Here is a tiny trained network, its code and every weight. The questions are about switching its units off for an input and a class, where a switched-off unit gives its printed mean instead of its output.

import numpy as np


def w(rows, s, z=0):
    codes = np.array(rows[::2]) - 128.0
    scale = np.full(codes.shape[1], s)
    scale[-1] = z or s
    return codes * scale


def norm(h):
    return h / np.sqrt((h * h).mean(-1, keepdims=True) + 1e-5)


def f(y):
    return np.maximum(y, 0)


def log_softmax(a):
    a = a - a.max(-1, keepdims=True)
    return a - np.log(np.exp(a).sum(-1, keepdims=True))


def net(x, mask):
    res = np.array(x, float).reshape(1, 2) / 4 @ E
    u = 0
    for l in range(3):
        y = f(norm(res) @ A[l][:, :-1].T + A[l][:, -1])
        res = res + np.where(mask[u : u + 12], y, B[l][:, -1]) @ B[l][:, :-1]
        u += 12
    return log_softmax(norm(res)[-1] @ U[:, :-1].T + U[:, -1])


A, B = {}, {}
E = w([
[164,60,255,127],'x0',
[15,18,177,80],'x1',
],0.007)
A[0] = w([
[101,150,130,137,57],'L0N0',
[80,86,100,62,140],'L0N1',
[199,174,112,187,129],'L0N2',
[109,188,53,64,93],'L0N3',
[123,70,70,70,78],'L0N4',
[110,214,133,187,164],'L0N5',
[196,103,137,120,37],'L0N6',
[86,58,169,167,162],'L0N7',
[126,150,25,165,75],'L0N8',
[170,126,228,254,89],'L0N9',
[175,201,164,20,94],'L0N10',
[88,122,38,72,4],'L0N11',
],0.0066,0.0035)
B[0] = w([
[140,224,97,120,128],'L0N0',
[111,221,157,175,234],'L0N1',
[83,176,184,226,253],'L0N2',
[189,145,235,59,225],'L0N3',
[175,89,165,172,170],'L0N4',
[56,3,166,165,228],'L0N5',
[84,105,134,137,148],'L0N6',
[188,229,169,245,255],'L0N7',
[128,101,201,1,226],'L0N8',
[179,153,214,27,232],'L0N9',
[87,70,134,160,163],'L0N10',
[211,131,118,74,182],'L0N11',
],0.0041,0.0035)
A[1] = w([
[245,102,77,185,158],'L1N0',
[124,94,147,56,50],'L1N1',
[110,147,40,62,32],'L1N2',
[80,100,109,155,78],'L1N3',
[209,163,119,99,136],'L1N4',
[112,146,47,97,188],'L1N5',
[6,98,133,52,120],'L1N6',
[100,135,182,124,252],'L1N7',
[135,98,83,97,93],'L1N8',
[143,179,175,132,117],'L1N9',
[148,79,122,136,119],'L1N10',
[200,116,58,164,240],'L1N11',
],0.011,0.0014)
B[1] = w([
[52,126,151,131,195],'L1N0',
[139,123,86,131,173],'L1N1',
[248,108,208,69,193],'L1N2',
[129,126,151,172,155],'L1N3',
[90,111,140,169,219],'L1N4',
[140,96,182,120,187],'L1N5',
[124,146,126,195,255],'L1N6',
[157,172,84,128,252],'L1N7',
[131,176,145,127,141],'L1N8',
[142,114,62,122,242],'L1N9',
[116,151,160,129,136],'L1N10',
[121,94,169,165,173],'L1N11',
],0.011,0.0056)
A[2] = w([
[153,101,161,95,114],'L2N0',
[10,142,149,183,211],'L2N1',
[55,67,118,123,85],'L2N2',
[124,124,111,88,84],'L2N3',
[142,148,199,48,136],'L2N4',
[75,144,120,101,49],'L2N5',
[161,87,147,108,18],'L2N6',
[151,112,56,140,40],'L2N7',
[96,58,124,54,62],'L2N8',
[189,169,113,150,55],'L2N9',
[130,170,103,127,51],'L2N10',
[88,113,193,127,250],'L2N11',
],0.012,0.0016)
B[2] = w([
[184,196,169,34,173],'L2N0',
[153,153,120,203,255],'L2N1',
[119,139,88,192,138],'L2N2',
[123,218,153,129,128],'L2N3',
[162,171,159,2,192],'L2N4',
[64,166,97,97,128],'L2N5',
[183,162,147,96,160],'L2N6',
[82,88,30,47,153],'L2N7',
[155,141,136,160,128],'L2N8',
[70,99,103,98,219],'L2N9',
[162,135,81,101,148],'L2N10',
[123,166,18,118,207],'L2N11',
],0.0072,0.0069)
U = w([
[133,200,127,255,213],'0',
[201,200,183,56,228],'1',
[103,134,24,86,230],'2',
[108,124,144,125,4],'3',
[84,84,167,121,2],'4',
[67,105,165,116,7],'5',
[98,115,155,121,1],'6',
[99,97,138,136,17],'7',
],0.019,0.0059)

Each question gives the input, the list of numbers given to net, and the class t.
The units are the neurons (one row each of A and B). Each row of codes is followed by its name. A weight is (code - 128) times the scale printed after its matrix; where a second scale follows, it is the last column's (A, B and U).
mask holds one flag per neuron, layer by layer. A switched-off neuron (its flag False) gives its mean, the last column of its row in B, instead of its output. The means were averaged over made-up inputs and are rounded, as every weight is.
A unit's drop is (log p(t) with every unit on - log p(t) with that unit switched off) / (log p(t) with every unit on - log p(t) with every unit switched off).
The circuit of an input: a set's keep is (log p(t) with only the set's units on - log p(t) with every unit switched off) / (log p(t) with every unit on - log p(t) with every unit switched off). Starting from the 12 units with the biggest drops (on a tie, the unit counted first), units are removed one at a time, each time the one whose removal leaves the highest keep (on an exact tie, the one counted first), for as long as the keep stays at least 0.8.
units of the circuit, in order: the units of the circuit, biggest drop first
top k neurons: the k neurons with the biggest drops, biggest first
top k neurons in layer l: the k neurons of layer l with the biggest drops, biggest first
drop of u: that unit's drop, to one decimal
input [-4,1], class 1: units of the circuit, in order -> L1N2
input [-7,-5], class 1: top 2 neurons -> L1N2, L0N7
input [-4,-3], class 1: top 2 neurons -> L0N8, L0N7
input [-1,3], class 2: top 3 neurons in layer 0 -> L0N7, L0N5, L0N1
input [-2,-3], class 2: top 2 neurons -> L0N8, L0N2
input [-7,-6], class 1: top 3 neurons in layer 1 -> L1N2, L1N6, L1N5
input [-3,0], class 2: top 2 neurons in layer 0 -> L0N3, L0N5
input [7,7], class 0: top 2 neurons -> L1N2, L0N3
input [0,3], class 2: top 2 neurons in layer 0 -> L0N7, L0N5
input [2,-1], class 2: top 2 neurons in layer 1 -> L1N2, L1N9
input [-5,5], class 0: top 3 neurons -> L1N6, L0N4, L0N1
input [1,-3], class 2: top 2 neurons in layer 1 -> L1N9, L1N6
input [8,6], class 1: drop of L1N4 -> 0.3
input [2,0], class 2: drop of L1N2 -> 0.4
input [-4,0], class 1: drop of L0N7 -> 0.4
